Below are the code and all the weights of a small trained network. Each question names an input and a target symbol and asks about switching units off, where a switched-off unit gives its printed mean instead of its output.

import numpy as np


def w(rows, s, z=0):
    codes = np.array(rows[::2]) - 128.0
    scale = np.full(codes.shape[1], s)
    scale[-1] = z or s
    return codes * scale


def norm(h):
    return h / np.sqrt((h * h).mean(-1, keepdims=True) + 1e-5)


def f(y):
    return np.maximum(y, 0)


def softmax(a):
    e = np.exp(a - a.max(-1, keepdims=True))
    return e / e.sum(-1, keepdims=True)


def log_softmax(a):
    a = a - a.max(-1, keepdims=True)
    return a - np.log(np.exp(a).sum(-1, keepdims=True))


def net(x, mask):
    ids = ['Σβεηθμξτφ'.index(c) for c in x.split()]
    T = len(ids)
    res = E[ids] + P[:T]
    q, k, v = (norm(res) @ M[0].T for M in (Q, K, V))
    z = softmax(np.where(np.tri(T) > 0, q @ k.T / 2**0.5, -1e9)) @ v
    res = res + np.where(mask[0], z, O[0][:, -1]) @ O[0][:, :-1]
    y = f(norm(res) @ A[0][:, :-1].T + A[0][:, -1])
    res = res + np.where(mask[1:17], y, B[0][:, -1]) @ B[0][:, :-1]
    return log_softmax(norm(res)[-1] @ U[:, :-1].T + U[:, -1])


Q, K, V, O, A, B = {}, {}, {}, {}, {}, {}
E = w([
[129,125,73],'Σ',
[143,127,80],'β',
[150,128,81],'ε',
[4,16,205],'η',
[160,127,87],'θ',
[141,123,88],'μ',
[149,124,78],'ξ',
[130,118,170],'τ',
[198,126,65],'φ',
],0.017)
P = w([
[82,138,5],'0',
[163,117,116],'1',
[134,123,153],'2',
[119,167,120],'3',
[184,119,135],'4',
[129,122,155],'5',
[133,187,128],'6',
[172,108,117],'7',
],0.024)
Q[0] = w([
[222,150,255],'h1',
[228,30,210],'h1',
],0.0063)
K[0] = w([
[130,152,246],'h1',
[120,142,173],'h1',
],0.013)
V[0] = w([
[191,151,102],'h1',
[157,125,2],'h1',
],0.0085)
O[0] = w([
[130,148,65,183],'h1',
[163,167,245,253],'h1',
],0.011,0.0069)
A[0] = w([
[148,233,69,78],'n1',
[57,122,216,193],'n2',
[37,71,189,108],'n3',
[183,144,118,213],'n4',
[137,92,122,34],'n5',
[172,117,102,153],'n6',
[177,31,179,98],'n7',
[20,138,49,253],'n8',
[147,77,212,182],'n9',
[143,129,89,127],'n10',
[97,217,157,190],'n11',
[83,171,73,57],'n12',
[58,85,166,147],'n13',
[153,71,112,90],'n14',
[147,113,177,112],'n15',
[184,131,8,183],'n16',
],0.011,0.0035)
B[0] = w([
[72,144,97,223],'n1',
[213,90,123,157],'n2',
[102,214,48,151],'n3',
[56,144,116,252],'n4',
[118,110,102,131],'n5',
[111,161,154,194],'n6',
[189,103,126,185],'n7',
[43,155,254,176],'n8',
[109,59,126,183],'n9',
[68,83,113,159],'n10',
[46,168,160,207],'n11',
[119,104,89,147],'n12',
[189,215,36,147],'n13',
[175,135,100,155],'n14',
[135,124,114,158],'n15',
[97,112,180,254],'n16',
],0.0079,0.0074)
U = w([
[66,126,138,246],'Σ',
[142,165,135,59],'β',
[157,133,142,52],'ε',
[152,74,120,77],'η',
[170,92,153,39],'θ',
[152,67,196,27],'μ',
[177,97,132,89],'ξ',
[126,8,150,174],'τ',
[213,113,90,252],'φ',
],0.015,0.0031)

Each question gives the input, a string of symbols that net reads in full, and the target symbol t.
The units are the heads (2 rows each of Q, K, V and O) and the neurons (one row each of A and B). Each row of codes is followed by its name. A weight is (code - 128) times the scale printed after its matrix; where a second scale follows, it is the last column's (O, A, B and U).
mask holds one flag per unit, heads first, then neurons. A switched-off unit (its flag False) gives its mean, the last column of its rows in O or B, instead of its output. The means were averaged over made-up inputs and are rounded, as every weight is.
A unit's drop is (log p(t) with every unit on - log p(t) with that unit switched off) / (log p(t) with every unit on - log p(t) with every unit switched off).
The circuit of an input: a set's keep is (log p(t) with only the set's units on - log p(t) with every unit switched off) / (log p(t) with every unit on - log p(t) with every unit switched off). Starting from the 12 units with the biggest drops (on a tie, the unit counted first), units are removed one at a time, each time the one whose removal leaves the highest keep (on an exact tie, the one counted first), for as long as the keep stays at least 0.8.
circuit, biggest first: the units of the circuit, biggest drop first
unit that matters most: the unit with the biggest drop
k most important neurons: the k neurons with the biggest drops, biggest first
drop when u is switched off: that unit's drop, to one decimal
input μ ε τ η θ ε μ β, target τ: unit that matters most : n16
input τ Σ τ Σ η φ, target τ: circuit, biggest first : (h1; n16)
input β β φ β β η τ μ, target τ: circuit, biggest first : (n16; h1)
input η ξ τ θ ξ, target τ: circuit, biggest first : (h1; n16)
input ε τ φ, target Σ: circuit, biggest first : (h1; n16)
input τ η μ φ τ β τ θ, target τ: circuit, biggest first : (n16; h1)
input φ β θ β η φ, target τ: circuit, biggest first : (h1; n16; n11)
input ε φ τ β Σ, target τ: circuit, biggest first : (h1; n16)
input φ ξ ε τ ξ, target τ: 2 most important neurons : (n16; n10)
input η ξ ξ Σ β Σ, target μ: 3 most important neurons : (n9; n2; n11)
input η φ β ξ φ μ, target τ: drop when n11 is switched off : 0.0
input ξ φ Σ τ ε, target τ: drop when n13 is switched off : 0.2
input τ ε τ θ β, target τ: drop when n13 is switched off : 0.1
input β τ φ, target Σ: drop when n4 is switched off : 0.3
input η φ Σ, target μ: most important neuron : (n9)
